x = [129 131 108 107 147]
x[0]	129
x[2]	108
x[4]	147

grid =
[[128 154 127 127 105 127 128 130 128 131 126 126 123 125 127 126]
 [125 140 128 125 134 118 130 126 137 137 134 127 127 132 124 137]]
grid[-2][-16] = 128
grid[0][7] = 130
grid[-2][9] = 131
grid[-1] = [125, 140, 128, 125, 134, 118, 130, 126, 137, 137, 134, 127, 127, 132, 124, 137]
grid[-2][-12] = 105
grid[:, -7] = [131, 137]
grid[:, 15] = [126, 137]
grid[-1][-3] = 132

W =
[[127 130 128 130 115 135 122 109 131 138 126 121 133 119 110 136]
 [130 117 112 138 117 134 120 125 125 118 132 129 125 111 137 129]
 [141 118 119 133 111 134 122 122 122 134 134 131 138 108 134 127]
 [133 127 126 138 119 127 108 115 117 126 141 135 148 117 117 148]
 [127 128 127 148 122 124 114 116 118 126 138 139 145 118 115 151]
 [122 116 108 142 119 132 123 118 120 122 130 131 133 117 135 140]
 [129 117 112 133 118 128 118 130 129 116 128 129 122 117 134 126]
 [138 126 118 131 101 131 124 113 130 137 133 132 137 116 106 138]
 [147 129 135 133 114 129 113 118 127 139 127 112 140 117 112 132]
 [139 121 114 128 111 142 122 121 125 127 134 130 119 114 129 122]
 [143 124 124 121 106 138 111 114 131 139 131 124 129 112 123 128]
 [150 123 109 136 112 136 133 128 127 139 129 128 139 123 121 137]]
W[-12][0]: 127
W[1]: [130, 117, 112, 138, 117, 134, 120, 125, 125, 118, 132, 129, 125, 111, 137, 129]
W[9][-15]: 121
W[-11][-2]: 137
W[6][7]: 130
W[-8][-9]: 116
W[-4][8]: 127
W[-3][8]: 125
W[10][-11]: 138
W[9][-5]: 130
W[5][-8]: 120
W[-12][3]: 130
W[-4][7]: 118
W[11][8]: 127
W[-6][11]: 129
W[-3][9]: 127
W[-8][-2]: 115
W[-7][-1]: 140
W[-10][9]: 134
W[10][-3]: 112
W[-7]: [122, 116, 108, 142, 119, 132, 123, 118, 120, 122, 130, 131, 133, 117, 135, 140]
W[0][-3]: 119
W[-8]: [127, 128, 127, 148, 122, 124, 114, 116, 118, 126, 138, 139, 145, 118, 115, 151]
W[6][0]: 129
W[:, -13]: [130, 138, 133, 138, 148, 142, 133, 131, 133, 128, 121, 136]
W[6][-11]: 128
W[-9]: [133, 127, 126, 138, 119, 127, 108, 115, 117, 126, 141, 135, 148, 117, 117, 148]
W[3][14]: 117
W[-11][10]: 132
W[-7][-13]: 142
W[4][-7]: 126
W[6]: [129, 117, 112, 133, 118, 128, 118, 130, 129, 116, 128, 129, 122, 117, 134, 126]
W[5][11]: 131
W[-4]: [147, 129, 135, 133, 114, 129, 113, 118, 127, 139, 127, 112, 140, 117, 112, 132]
W[-6][9]: 116
W[:, -7]: [138, 118, 134, 126, 126, 122, 116, 137, 139, 127, 139, 139]

B =
[[137 109 106 146]
 [137 106 102 156]
 [113 130 132 128]
 [121 125 125 152]]
Rows and columns are counted from 0.
(0, 0): 137
(0, 2): 106
(2, 2): 132
(2, 1): 130

data =
[[114 135 135 133 136 126]
 [130 120 120 121 119 135]
 [116 131 131 131 132 132]
 [137 114 116 114 113 129]
 [118 127 127 128 127 153]
 [116 132 131 131 132 136]
 [127 121 121 122 121 141]
 [113 134 133 133 135 133]
 [131 118 120 119 118 136]
 [115 132 131 132 131 143]
 [136 114 116 115 114 130]
 [128 120 122 122 120 137]
 [119 129 128 128 129 138]]
data[0][0]	114
data[0]	[114, 135, 135, 133, 136, 126]
data[11][4]	120
data[7][1]	134
data[6][5]	141
data[:, 5]	[126, 135, 132, 129, 153, 136, 141, 133, 136, 143, 130, 137, 138]
data[6][3]	122
data[8][0]	131
data[:, 1]	[135, 120, 131, 114, 127, 132, 121, 134, 118, 132, 114, 120, 129]
data[11][1]	120
data[:, 2]	[135, 120, 131, 116, 127, 131, 121, 133, 120, 131, 116, 122, 128]
data[8][5]	136
data[12][0]	119
data[9][1]	132
data[6][4]	121
data[10]	[136, 114, 116, 115, 114, 130]
data[11][3]	122
data[4][1]	127
data[5][3]	131
data[0][4]	136
data[6][1]	121
data[1][1]	120
data[3][0]	137
data[2][5]	132
data[4][5]	153
data[2][1]	131

A =
[[106 104 139 117]
 [128 107 128 101]
 [115 153 132 154]
 [124 103 126 115]
 [101 114 123 148]
 [127 126 119 128]
 [117 137 116 124]
 [137 123 127 101]
 [128 126 102 106]
 [101 116 127 136]
 [130 119 131 127]
 [121 126 125 127]]
Indices start at 0.
row 0 col 0 = 106
row 1 col 1 = 107
row 8 col 2 = 102
row 11 col 0 = 121
row 4 col 2 = 123
row 3 col 1 = 103
row 4 col 3 = 148
row 10 col 0 = 130
row 1 col 2 = 128
row 11 col 1 = 126
row 5 col 3 = 128
row 9 col 0 = 101
row 5 col 1 = 126
row 11 col 3 = 127
row 4 col 0 = 101
row 6 col 0 = 117
row 3 col 2 = 126
row 2 col 3 = 154

a = [127 144 140 146 131 134 128 139 134 126 129 153 129 133]
a[0] -> 127
a[7] -> 139
a[6] -> 128
a[1] -> 144

X =
[[123 124 129 117 125 122 132 139 129 126 135 123 105 146 112]
 [137 129 119 140 125 133 120 128 130 131 129 125 143 109 144]
 [132 134 138 127 120 124 128 129 134 135 139 129 112 126 118]
 [138 127 120 135 130 128 127 130 112 129 132 123 113 106 148]
 [124 133 147 129 128 127 126 113 132 132 130 137 127 132 112]
 [130 134 129 122 129 126 136 129 127 129 123 133 127 125 132]
 [136 125 117 132 129 128 131 136 122 133 120 126 142 104 153]
 [128 129 132 124 131 124 133 127 118 128 129 131 110 128 125]
 [130 131 122 127 127 126 123 134 127 125 138 126 105 144 108]
 [126 128 126 123 134 126 135 130 124 129 115 135 140 127 132]
 [133 133 130 135 132 128 124 119 117 129 130 133 118 120 126]
 [138 139 130 130 118 127 129 132 139 136 133 129 129 114 133]
 [123 128 145 132 127 127 120 115 124 129 141 129 105 136 107]]
X[0, 0]: 123
X[9, -9]: 135
X[11, -7]: 139
X[6, -11]: 129
X[9, 4]: 134
X[2, -4]: 129
X[-8, 13]: 125
X[-13, 6]: 132
X[7, -4]: 131
X[12, 1]: 128
X[5, 8]: 127
X[6]: [136, 125, 117, 132, 129, 128, 131, 136, 122, 133, 120, 126, 142, 104, 153]
X[10, -15]: 133
X[12, 6]: 120
X[7, 6]: 133
X[-1, 12]: 105
X[-4]: [126, 128, 126, 123, 134, 126, 135, 130, 124, 129, 115, 135, 140, 127, 132]
X[1, -1]: 144
X[-5, 9]: 125
X[:, 14]: [112, 144, 118, 148, 112, 132, 153, 125, 108, 132, 126, 133, 107]
X[2]: [132, 134, 138, 127, 120, 124, 128, 129, 134, 135, 139, 129, 112, 126, 118]
X[-10, -10]: 128
X[-2, 0]: 138
X[4, 0]: 124
X[-2, 11]: 129
X[:, 13]: [146, 109, 126, 106, 132, 125, 104, 128, 144, 127, 120, 114, 136]
X[:, 4]: [125, 125, 120, 130, 128, 129, 129, 131, 127, 134, 132, 118, 127]
X[-11, 4]: 120
X[:, -14]: [124, 129, 134, 127, 133, 134, 125, 129, 131, 128, 133, 139, 128]
X[-2]: [138, 139, 130, 130, 118, 127, 129, 132, 139, 136, 133, 129, 129, 114, 133]
X[-12]: [137, 129, 119, 140, 125, 133, 120, 128, 130, 131, 129, 125, 143, 109, 144]

m =
[[127 123 141 141 124 132 119 115 133 137 130 128 148 108]
 [117 112 139 126 130 129 128 122 117 122 136 116 109 131]
 [143 133 114 141 129 128 118 130 109 129 139 124 101 112]
 [127 114 103 127 136 130 130 143 121 123 111 123 155 126]
 [125 119 133 121 123 120 129 142 132 137 133 126 118 135]
 [139 137 122 120 116 126 140 146 142 132 132 123 125 114]
 [128 127 137 130 135 125 134 119 115 134 118 137 134 109]]
m[-7,0] => 127
m[-6,10] => 136
m[2,-10] => 129
m[:, -7] => [115, 122, 130, 143, 142, 146, 119]
m[-7,-2] => 148
m[6,13] => 109
m[4,-10] => 123
m[-5,-1] => 112
m[3,10] => 111
m[2,-12] => 114
m[-4,1] => 114
m[-7,3] => 141
m[-2,4] => 116
m[-5,-6] => 109
m[-2,-9] => 126
m[-4,5] => 130
m[-4,-2] => 155
m[-3,-3] => 126
m[-4,-12] => 103
m[:, 2] => [141, 139, 114, 103, 133, 122, 137]
m[:, -13] => [123, 112, 133, 114, 119, 137, 127]
m[-4,0] => 127
m[4] => [125, 119, 133, 121, 123, 120, 129, 142, 132, 137, 133, 126, 118, 135]
m[-2,-4] => 132
m[-6,8] => 117
m[-2] => [139, 137, 122, 120, 116, 126, 140, 146, 142, 132, 132, 123, 125, 114]
m[-1,4] => 135
m[2,-3] => 124
m[1] => [117, 112, 139, 126, 130, 129, 128, 122, 117, 122, 136, 116, 109, 131]
m[6] => [128, 127, 137, 130, 135, 125, 134, 119, 115, 134, 118, 137, 134, 109]
m[6,2] => 137
m[:, 13] => [108, 131, 112, 126, 135, 114, 109]
m[2,-5] => 129
m[-5,-11] => 141
m[4,0] => 125
